array([[-16,  30,  37, -53],
       [  7,  13,  31,   3],
       [-16,   6, -50,  43],
       [ -6,  -8, -11, -14],
       [-46,  41, -39, -24]])
->
array([[30, 37],
       [13, 31]])

array([[ 35, -12,  -8],
       [ 64, -51, -10],
       [ 35, -13, -22],
       [ 66, -50,  16]])
->
array([[-12,  -8],
       [-51, -10]])

array([[-64, -46, -35],
       [-41,  -5,  -8],
       [-43,  70, -33],
       [-51,  19,  14],
       [ 21,  31, -19]])
->
array([[-46, -35],
       [ -5,  -8]])

array([[-32,  25, -19, -43,  -2],
       [-43,  31, -47, -58, -36],
       [-19,  22,  -6, -25,   9],
       [ 51,   9,  -7,  61, -23],
       [ 56,   6,   8,  69,  -5]])
->
array([[ 25, -19],
       [ 31, -47]])

array([[  6,   4,  19,  18,   9],
       [ -8,  16,  24,  23,  11],
       [ 62, -53, -11,  23,  53],
       [ -1,   5,  17,  23,  12]])
->
array([[ 4, 19],
       [16, 24]])

array([[ -9,  64,   1,   7],
       [-26, -26,  -4,  40],
       [ 17, -68,   0,  -6]])
->
array([[ 64,   1],
       [-26,  -4]])

array([[ 43, -13,   8,  36,  43],
       [-11,  -9,  53,  -9, -12],
       [  1,  -1,   1,   1,   1]])
->
array([[-13,   8],
       [ -9,  53]])

array([[-35,  25, -67,  32],
       [ 64,  70, -23, -47],
       [ 31, -30,  58, -18]])
->
array([[ 25, -67],
       [ 70, -23]])

array([[-61,  15, -12,   8],
       [ 54,  62,  69,  73]])
->
array([[ 15, -12],
       [ 62,  69]])
---
array([[ 38,  -8, -37,  37,  17,  10,  23],
       [ 11,  -9,  34,  18, -20, -36,   9],
       [-11, -23,  44, -25,  54,   2,  26],
       [-24, -16,  23,  12,  20,   3, -50]])
->
array([[ 10,  23,  38,  -8, -37,  37,  17],
       [-36,   9,  11,  -9,  34,  18, -20],
       [  2,  26, -11, -23,  44, -25,  54],
       [  3, -50, -24, -16,  23,  12,  20]])

array([[-12, -14,  28,  -3,  50, -12,  23,  67,  11,  15,   8, -38,   4],
       [-16, -19,  -1,  24, -22,   2,   8, -24,  25, -14,  25,  12,  30],
       [ 17,  20, -31,   5, -47,   9, -25, -62, -11, -12,  -8,  35,  -4],
       [ 16,  16,  11,  -7,  37, -10,   7,  42,  -6,  24,  -8, -26, -11],
       [ 26,  32, -21, -26, -10,   8, -27, -10, -32,  -1, -31,  11, -33]])
->
array([[-38,   4, -12, -14,  28,  -3,  50, -12,  23,  67,  11,  15,   8],
       [ 12,  30, -16, -19,  -1,  24, -22,   2,   8, -24,  25, -14,  25],
       [ 35,  -4,  17,  20, -31,   5, -47,   9, -25, -62, -11, -12,  -8],
       [-26, -11,  16,  16,  11,  -7,  37, -10,   7,  42,  -6,  24,  -8],
       [ 11, -33,  26,  32, -21, -26, -10,   8, -27, -10, -32,  -1, -31]])

array([[ 22,  40, -57,  -2, -32],
       [ 12,  53, -66,  14, -21]])
->
array([[ -2, -32,  22,  40, -57],
       [ 14, -21,  12,  53, -66]])

array([[-37,  54,   3, -38, -29,  18,  10, -18],
       [  8,  11,   6,  14, -27,  65, -26,  58],
       [ 10, -33,  -3,   6,  39, -61,  17, -34]])
->
array([[ 10, -18, -37,  54,   3, -38, -29,  18],
       [-26,  58,   8,  11,   6,  14, -27,  65],
       [ 17, -34,  10, -33,  -3,   6,  39, -61]])

array([[-41, -22,  65,  11,  11, -17, -22],
       [-53,   2,  12, -10, -14,  -9,  45],
       [ 13,  12,  38, -43,  34,  45,  12],
       [-53,   2,  11, -10, -14,  -9,  45],
       [ 16, -46, -15, -49,  -1, -30,   3],
       [-20,  14, -34,  -2,   9,  13, -54],
       [-20,  15, -34,  -2,  10,  13, -54],
       [  2,   2,  -1,   5,   5,  -5,  -9],
       [  1,  13,   2, -13,   8,   1,  -4],
       [ -4, -44, -21,  20,  21,  63,  19],
       [ 47, -13,  31,  23,   8,  -7,  -5]])
->
array([[-17, -22, -41, -22,  65,  11,  11],
       [ -9,  45, -53,   2,  12, -10, -14],
       [ 45,  12,  13,  12,  38, -43,  34],
       [ -9,  45, -53,   2,  11, -10, -14],
       [-30,   3,  16, -46, -15, -49,  -1],
       [ 13, -54, -20,  14, -34,  -2,   9],
       [ 13, -54, -20,  15, -34,  -2,  10],
       [ -5,  -9,   2,   2,  -1,   5,   5],
       [  1,  -4,   1,  13,   2, -13,   8],
       [ 63,  19,  -4, -44, -21,  20,  21],
       [ -7,  -5,  47, -13,  31,  23,   8]])

array([[29, 24, 46, 31],
       [13, 48, 41, 41],
       [20, 13, 32, 23],
       [29, 41, 62, 19],
       [22, 40, 32, 16],
       [18, 48, 57, 60],
       [18, 47, 56, 68],
       [21, 33, 35, 27],
       [28, 31, 62, 68],
       [12, 14, 30, 24],
       [15, 36, 44, 66],
       [19, 16, 42, 39]])
->
array([[46, 31, 29, 24],
       [41, 41, 13, 48],
       [32, 23, 20, 13],
       [62, 19, 29, 41],
       [32, 16, 22, 40],
       [57, 60, 18, 48],
       [56, 68, 18, 47],
       [35, 27, 21, 33],
       [62, 68, 28, 31],
       [30, 24, 12, 14],
       [44, 66, 15, 36],
       [42, 39, 19, 16]])

array([[ 32, -10, -11,  41,  34, -22],
       [ 14,  30,  29,  -3, -15,  -7],
       [  1, -25,  12, -24,   9,  -7],
       [-45,  -3, -31, -18, -19,  30],
       [ 65, -20,  43,  10,  42, -50],
       [-13,  56,   2,   2, -36,  13]])
->
array([[ 34, -22,  32, -10, -11,  41],
       [-15,  -7,  14,  30,  29,  -3],
       [  9,  -7,   1, -25,  12, -24],
       [-19,  30, -45,  -3, -31, -18],
       [ 42, -50,  65, -20,  43,  10],
       [-36,  13, -13,  56,   2,   2]])

array([[ 57,  23,   7,  11],
       [ 35,  21, -49, -22],
       [ 55, -33,  11, -32],
       [ 24,   3, -35, -25]])
->
array([[  7,  11,  57,  23],
       [-49, -22,  35,  21],
       [ 11, -32,  55, -33],
       [-35, -25,  24,   3]])
---
array([[-29,   0, -19],
       [-44,  22, -30],
       [  7,  -3,  -1],
       [ 17,  58, -50],
       [ 52,  23, -32],
       [-21,  20,  17]])
->
array([[-29, -19],
       [-44, -30],
       [  7,  -1],
       [ 17, -50],
       [ 52, -32],
       [-21,  17]])

array([[-11, -31,  12, -33,   3,   3, -14,   4, -16, -11,  16],
       [-15, -10,  10,  40, -28, -20,  59,   4, -42, -25,   2],
       [-11, -10,   7,  -5,   3,   3,  59,  21,   8, -25,  18],
       [ -4,   3,   7,  -5,   3,   3,  72,  17,  17, -25,  16]])
->
array([[-11,  12,   3, -14, -16,  16],
       [-15,  10, -28,  59, -42,   2],
       [-11,   7,   3,  59,   8,  18],
       [ -4,   7,   3,  72,  17,  16]])

array([[-51,  36,  30],
       [ -1, -68,  45],
       [-55, -16,  51],
       [ 53,  62, -30],
       [ 13,  64,  -7],
       [-70, -21,  25],
       [ 35,  -2,  37],
       [ 73, -72,  64],
       [-48,  57,  30]])
->
array([[-51,  30],
       [ -1,  45],
       [-55,  51],
       [ 53, -30],
       [ 13,  -7],
       [-70,  25],
       [ 35,  37],
       [ 73,  64],
       [-48,  30]])

array([[  2,  11,   4,   9, -66, -36, -17,  -5,  -8,   4, -12, -14],
       [-28,   4,  21,   5, -19,  -9, -15,  -4,  16,  -8, -27,  10],
       [ -1,  33,  -7,   6, -15, -16, -59,  -7,   3,  -1,  -4,   5]])
->
array([[  2,   4, -66, -17,  -8, -12],
       [-28,  21, -19, -15,  16, -27],
       [ -1,  -7, -15, -59,   3,  -4]])

array([[ 12,  -5,   0,   9,  19,   7, -24,  20,  18,   3, -17,   0, -18,
         -4,  -3,   5],
       [-37,  -9, -27,   5,  -1,  10,  62, -56, -17, -23,  21,  13,  41,
          0,  23,  -5],
       [ -7,  13,  31,  25,   6, -13,  15, -16,  29,   0,   4,  11,  12,
        -23,  -3,  -3],
       [-34,  -8, -22,   4,   4,   5,  67, -53, -16, -24,  25,  10,  37,
          3,  19, -10],
       [-35, -11, -30,   2,   0,   9,  62, -52, -21, -18,  19,  13,  34,
          0,  22,  -6]])
->
array([[ 12,   0,  19, -24,  18, -17, -18,  -3],
       [-37, -27,  -1,  62, -17,  21,  41,  23],
       [ -7,  31,   6,  15,  29,   4,  12,  -3],
       [-34, -22,   4,  67, -16,  25,  37,  19],
       [-35, -30,   0,  62, -21,  19,  34,  22]])

array([[-17,  51, -62,   4, -26,  61, -44,  13,  20,  27, -49],
       [ 13, -34, -10,  13,  60, -34,  51, -16, -50, -41,  29],
       [ 32, -21, -52,  40,  58, -21, -52, -22, -53,  -3,  13]])
->
array([[-17, -62, -26, -44,  20, -49],
       [ 13, -10,  60,  51, -50,  29],
       [ 32, -52,  58, -52, -53,  13]])
